Below is a small trained network, with its code and all its weights. Each question gives an input and a target symbol and asks what happens when units are switched off, that is, made to give their printed mean instead of their output.

import numpy as np


def w(rows, s, z=0):
    codes = np.array(rows[::2]) - 128.0
    scale = np.full(codes.shape[1], s)
    scale[-1] = z or s
    return codes * scale


def f(y):
    return y / 2 * (1 + np.tanh(0.7978845608 * (y + 0.044715 * y**3)))


def softmax(a):
    e = np.exp(a - a.max(-1, keepdims=True))
    return e / e.sum(-1, keepdims=True)


def log_softmax(a):
    a = a - a.max(-1, keepdims=True)
    return a - np.log(np.exp(a).sum(-1, keepdims=True))


def net(x, mask):
    ids = ['βδεημπσ'.index(c) for c in x.split()]
    T = len(ids)
    res = E[ids] + P[:T]
    u = 0
    for l in range(2):
        q, k, v = (res @ M[l].T for M in (Q, K, V))
        z = softmax(np.where(np.tri(T) > 0, q @ k.T / 4**0.5, -1e9)) @ v
        res = res + np.where(mask[u], z, O[l][:, -1]) @ O[l][:, :-1]
        u += 1
        y = f(res @ A[l][:, :-1].T + A[l][:, -1])
        res = res + np.where(mask[u : u + 4], y, B[l][:, -1]) @ B[l][:, :-1]
        u += 4
    return log_softmax(res[-1] @ U[:, :-1].T + U[:, -1])


Q, K, V, O, A, B = {}, {}, {}, {}, {}, {}
E = w([
[108,89,181,164],'β',
[136,73,73,178],'δ',
[23,111,59,183],'ε',
[139,238,130,7],'η',
[166,167,105,102],'μ',
[139,172,185,77],'π',
[162,150,132,86],'σ',
],0.018)
P = w([
[119,17,108,58],'0',
[111,191,128,233],'1',
[156,168,152,243],'2',
[141,153,153,255],'3',
[77,117,209,83],'4',
[130,120,217,89],'5',
[89,157,231,88],'6',
],0.0081)
Q[0] = w([
[183,200,198,182],'0.h1',
[6,180,196,111],'0.h1',
[111,199,19,48],'0.h1',
[253,177,132,129],'0.h1',
],0.0064)
K[0] = w([
[142,114,99,48],'0.h1',
[254,106,87,116],'0.h1',
[91,90,110,165],'0.h1',
[129,93,255,121],'0.h1',
],0.0098)
V[0] = w([
[65,101,227,166],'0.h1',
[92,156,150,57],'0.h1',
[161,254,145,130],'0.h1',
[124,98,148,149],'0.h1',
],0.0091)
O[0] = w([
[37,165,170,104,43],'0.h1',
[32,161,82,164,253],'0.h1',
[127,132,70,165,242],'0.h1',
[140,176,185,249,70],'0.h1',
],0.011,0.0028)
A[0] = w([
[107,196,173,62,76],'0.n1',
[112,13,98,159,40],'0.n2',
[107,177,234,110,16],'0.n3',
[91,3,109,149,253],'0.n4',
],0.0062,0.0033)
B[0] = w([
[101,95,145,237,222],'0.n1',
[122,72,197,102,160],'0.n2',
[176,2,63,174,182],'0.n3',
[195,229,137,92,253],'0.n4',
],0.0092,0.0034)
Q[1] = w([
[212,127,198,145],'1.h1',
[2,33,60,40],'1.h1',
[195,90,128,69],'1.h1',
[107,174,108,129],'1.h1',
],0.0096)
K[1] = w([
[90,158,206,163],'1.h1',
[108,198,137,245],'1.h1',
[166,173,113,182],'1.h1',
[184,119,228,85],'1.h1',
],0.011)
V[1] = w([
[53,97,152,248],'1.h1',
[105,103,212,133],'1.h1',
[18,115,123,86],'1.h1',
[170,58,81,165],'1.h1',
],0.014)
O[1] = w([
[114,138,55,81,2],'1.h1',
[253,13,68,88,61],'1.h1',
[136,247,126,113,144],'1.h1',
[51,92,127,96,119],'1.h1',
],0.013,0.0098)
A[1] = w([
[70,160,255,107,37],'1.n1',
[165,82,212,68,222],'1.n2',
[217,3,43,53,226],'1.n3',
[80,207,138,105,251],'1.n4',
],0.0076,0.0015)
B[1] = w([
[82,102,89,139,253],'1.n1',
[141,151,97,248,167],'1.n2',
[76,130,133,177,229],'1.n3',
[195,28,112,210,236],'1.n4',
],0.011,0.022)
U = w([
[34,180,93,165,61],'β',
[150,159,67,155,253],'δ',
[149,168,63,159,219],'ε',
[73,197,103,176,144],'η',
[98,98,2,136,41],'μ',
[122,62,112,140,61],'π',
[55,150,179,135,192],'σ',
],0.0098,0.0041)

Each question gives the input, a string of symbols that net reads in full, and the target symbol t.
The units are the heads (4 rows each of Q, K, V and O) and the neurons (one row each of A and B). Each row of codes is followed by its name. A weight is (code - 128) times the scale printed after its matrix; where a second scale follows, it is the last column's (O, A, B and U).
mask holds one flag per unit, layer by layer, with each layer's heads first. A switched-off unit (its flag False) gives its mean, the last column of its rows in O or B, instead of its output. The means were averaged over made-up inputs and are rounded, as every weight is.
A unit's drop is (log p(t) with every unit on - log p(t) with that unit switched off) / (log p(t) with every unit on - log p(t) with every unit switched off).
The circuit of an input: a set's keep is (log p(t) with only the set's units on - log p(t) with every unit switched off) / (log p(t) with every unit on - log p(t) with every unit switched off). Starting from all 10 units, units are removed one at a time, each time the one whose removal leaves the highest keep (on an exact tie, the one counted first), for as long as the keep stays at least 0.8.
circuit, biggest first: the units of the circuit, biggest drop first
unit that matters most: the unit with the biggest drop
top k neurons: the k neurons with the biggest drops, biggest first
k most important neurons of layer l: the k neurons of layer l with the biggest drops, biggest first
input δ σ β β, target π: circuit, biggest first : [1.h1, 0.h1]
input π η δ σ, target ε: circuit, biggest first : [1.h1, 0.h1]
input δ η μ σ η ε, target π: top 3 neurons : [0.n4, 1.n3, 0.n3]
input μ η δ η σ, target σ: circuit, biggest first : [1.h1, 0.h1, 1.n2]
input ε η δ, target ε: circuit, biggest first : [0.n4, 1.h1, 0.h1]
input β π μ, target μ: circuit, biggest first : [1.h1]
input μ μ σ β η, target σ: top 3 neurons : [1.n4, 0.n1, 1.n3]
input π μ η δ, target δ: top 2 neurons : [0.n4, 1.n3]
input π π π π μ, target δ: circuit, biggest first : [1.h1, 1.n1, 0.h1]
input ε σ ε, target ε: circuit, biggest first : [1.h1, 0.h1, 1.n1]
input ε δ μ η π μ β, target δ: circuit, biggest first : [1.h1, 0.h1, 1.n1, 0.n3]
input ε σ σ δ, target δ: circuit, biggest first : [1.h1, 0.h1, 0.n4, 1.n1]
input β β η ε π, target μ: circuit, biggest first : [1.h1, 0.n3]
input μ π β η μ, target σ: circuit, biggest first : [1.n4, 0.h1, 1.h1, 1.n2]
input μ η η π, target σ: circuit, biggest first : [1.h1, 1.n2]
input π δ δ π, target ε: circuit, biggest first : [1.h1, 0.h1]
input η η η σ σ, target β: circuit, biggest first : [0.h1, 1.h1]
input μ β δ, target σ: circuit, biggest first : [1.h1, 0.h1]
input π ε δ η, target δ: top 2 neurons : [1.n3, 1.n1]
input σ β π, target σ: unit that matters most : 1.n4
input ε ε ε δ δ, target ε: unit that matters most : 1.h1
input β ε η ε δ η ε, target μ: top 3 neurons : [0.n1, 0.n3, 1.n2]
input σ σ β, target σ: top 2 neurons : [1.n4, 1.n3]
input η η δ, target β: 2 most important neurons of layer 0 : [0.n2, 0.n1]
input π σ η π, target δ: 2 most important neurons of layer 1 : [1.n3, 1.n1]
input β η σ, target μ: top 2 neurons : [0.n3, 0.n1]
input δ π δ ε μ, target π: 2 most important neurons of layer 0 : [0.n2, 0.n1]
input σ η δ σ, target σ: 2 most important neurons of layer 1 : [1.n4, 1.n2]
input μ μ β μ π β μ, target σ: unit that matters most : 1.n4
